Below is a small trained network, with its code and all its weights. Each question gives an input and a class and asks what happens when units are switched off, that is, made to give their printed mean instead of their output.

import numpy as np


def w(rows, s, z=0):
    codes = np.array(rows[::2]) - 128.0
    scale = np.full(codes.shape[1], s)
    scale[-1] = z or s
    return codes * scale


def f(y):
    return y / 2 * (1 + np.tanh(0.7978845608 * (y + 0.044715 * y**3)))


def log_softmax(a):
    a = a - a.max(-1, keepdims=True)
    return a - np.log(np.exp(a).sum(-1, keepdims=True))


def net(x, mask):
    res = np.array(x, float).reshape(1, 7) / 4 @ E
    y = f(res @ A[0][:, :-1].T + A[0][:, -1])
    res = res + np.where(mask, y, B[0][:, -1]) @ B[0][:, :-1]
    return log_softmax(res[-1] @ U[:, :-1].T + U[:, -1])


A, B = {}, {}
E = w([
[121,116,127,111,128,129,135,145,132],'x0',
[165,139,86,85,88,49,17,157,134],'x1',
[112,119,153,92,205,25,176,65,60],'x2',
[120,121,130,135,118,128,113,97,123],'x3',
[249,122,165,60,187,162,117,116,127],'x4',
[115,115,124,119,119,139,119,101,119],'x5',
[136,153,123,114,157,138,141,170,116],'x6',
],0.014)
A[0] = w([
[132,85,108,138,117,122,154,163,126,154],'n0',
[141,121,99,86,149,66,39,145,127,8],'n1',
[142,148,121,100,97,194,153,118,171,54],'n2',
[208,79,191,102,171,173,54,136,131,97],'n3',
[189,105,210,114,178,125,192,87,96,125],'n4',
[164,124,106,95,148,65,63,125,133,179],'n5',
[189,152,143,82,111,150,113,112,148,199],'n6',
[152,136,68,168,68,159,59,178,120,148],'n7',
[114,153,124,96,124,5,191,102,58,129],'n8',
[146,123,204,149,181,184,195,84,143,110],'n9',
[90,98,149,199,165,196,181,129,136,154],'n10',
[146,144,170,136,90,223,115,145,161,46],'n11',
[165,124,119,147,108,220,117,134,197,190],'n12',
],0.012,0.014)
B[0] = w([
[146,113,130,150,145,117,70,131,137,150],'n0',
[159,70,187,231,179,107,218,77,146,179],'n1',
[224,119,113,135,143,73,124,84,138,157],'n2',
[135,97,84,196,141,109,184,181,54,214],'n3',
[105,144,213,69,94,195,62,119,217,231],'n4',
[56,180,57,125,51,114,123,199,111,231],'n5',
[153,45,201,255,163,103,109,101,133,221],'n6',
[99,179,138,23,125,173,60,120,201,236],'n7',
[182,77,124,195,113,105,163,119,74,251],'n8',
[73,158,147,107,111,186,74,182,173,222],'n9',
[106,123,88,200,202,41,210,93,23,238],'n10',
[213,61,146,172,211,133,153,92,139,187],'n11',
[102,154,7,170,94,111,131,155,69,251],'n12',
],0.009,0.017)
U = w([
[105,109,44,137,76,107,180,170,27,26],'0',
[152,58,143,157,172,103,187,120,62,252],'1',
[96,136,176,6,79,163,92,155,185,120],'2',
],0.012,0.0039)

Each question gives the input, the list of numbers given to net, and the class t.
The units are the neurons (one row each of A and B). Each row of codes is followed by its name. A weight is (code - 128) times the scale printed after its matrix; where a second scale follows, it is the last column's (A, B and U).
mask holds one flag per neuron, in row order. A switched-off neuron (its flag False) gives its mean, the last column of its row in B, instead of its output. The means were averaged over made-up inputs and are rounded, as every weight is.
A unit's drop is (log p(t) with every unit on - log p(t) with that unit switched off) / (log p(t) with every unit on - log p(t) with every unit switched off).
The circuit of an input: a set's keep is (log p(t) with only the set's units on - log p(t) with every unit switched off) / (log p(t) with every unit on - log p(t) with every unit switched off). Starting from the 12 units with the biggest drops (on a tie, the unit counted first), units are removed one at a time, each time the one whose removal leaves the highest keep (on an exact tie, the one counted first), for as long as the keep stays at least 0.8.
circuit, biggest first: the units of the circuit, biggest drop first
unit that matters most: the unit with the biggest drop
k most important neurons: the k neurons with the biggest drops, biggest first
drop of u: that unit's drop, to one decimal
input [-1,-5,5,-4,2,2,-8], class 2: circuit, biggest first => n4
input [5,0,-8,-6,1,0,4], class 1: 2 most important neurons => n11, n5
input [-3,8,-7,-8,0,-7,8], class 2: 2 most important neurons => n7, n10
input [3,0,-7,-6,5,-3,4], class 1: 2 most important neurons => n11, n6
input [7,0,-6,-1,2,-4,4], class 1: 3 most important neurons => n11, n5, n6
input [-6,-5,3,-5,6,0,-8], class 2: 2 most important neurons => n4, n9
input [8,1,0,8,-3,8,-2], class 2: 3 most important neurons => n10, n12, n3
input [-5,-8,-2,5,0,5,6], class 0: 3 most important neurons => n6, n12, n9
input [2,7,-1,6,-1,8,8], class 2: 2 most important neurons => n7, n10
input [3,-5,3,-5,-7,4,-2], class 1: drop of n10 => 0.1
input [-4,-2,2,-4,4,6,1], class 2: drop of n4 => 0.3
input [3,1,-7,-6,-1,-6,3], class 2: drop of n3 => 0.5
input [-3,1,-8,6,-4,-5,5], class 2: drop of n8 => 0.3
input [6,-3,4,4,5,-6,6], class 2: unit that matters most => n4
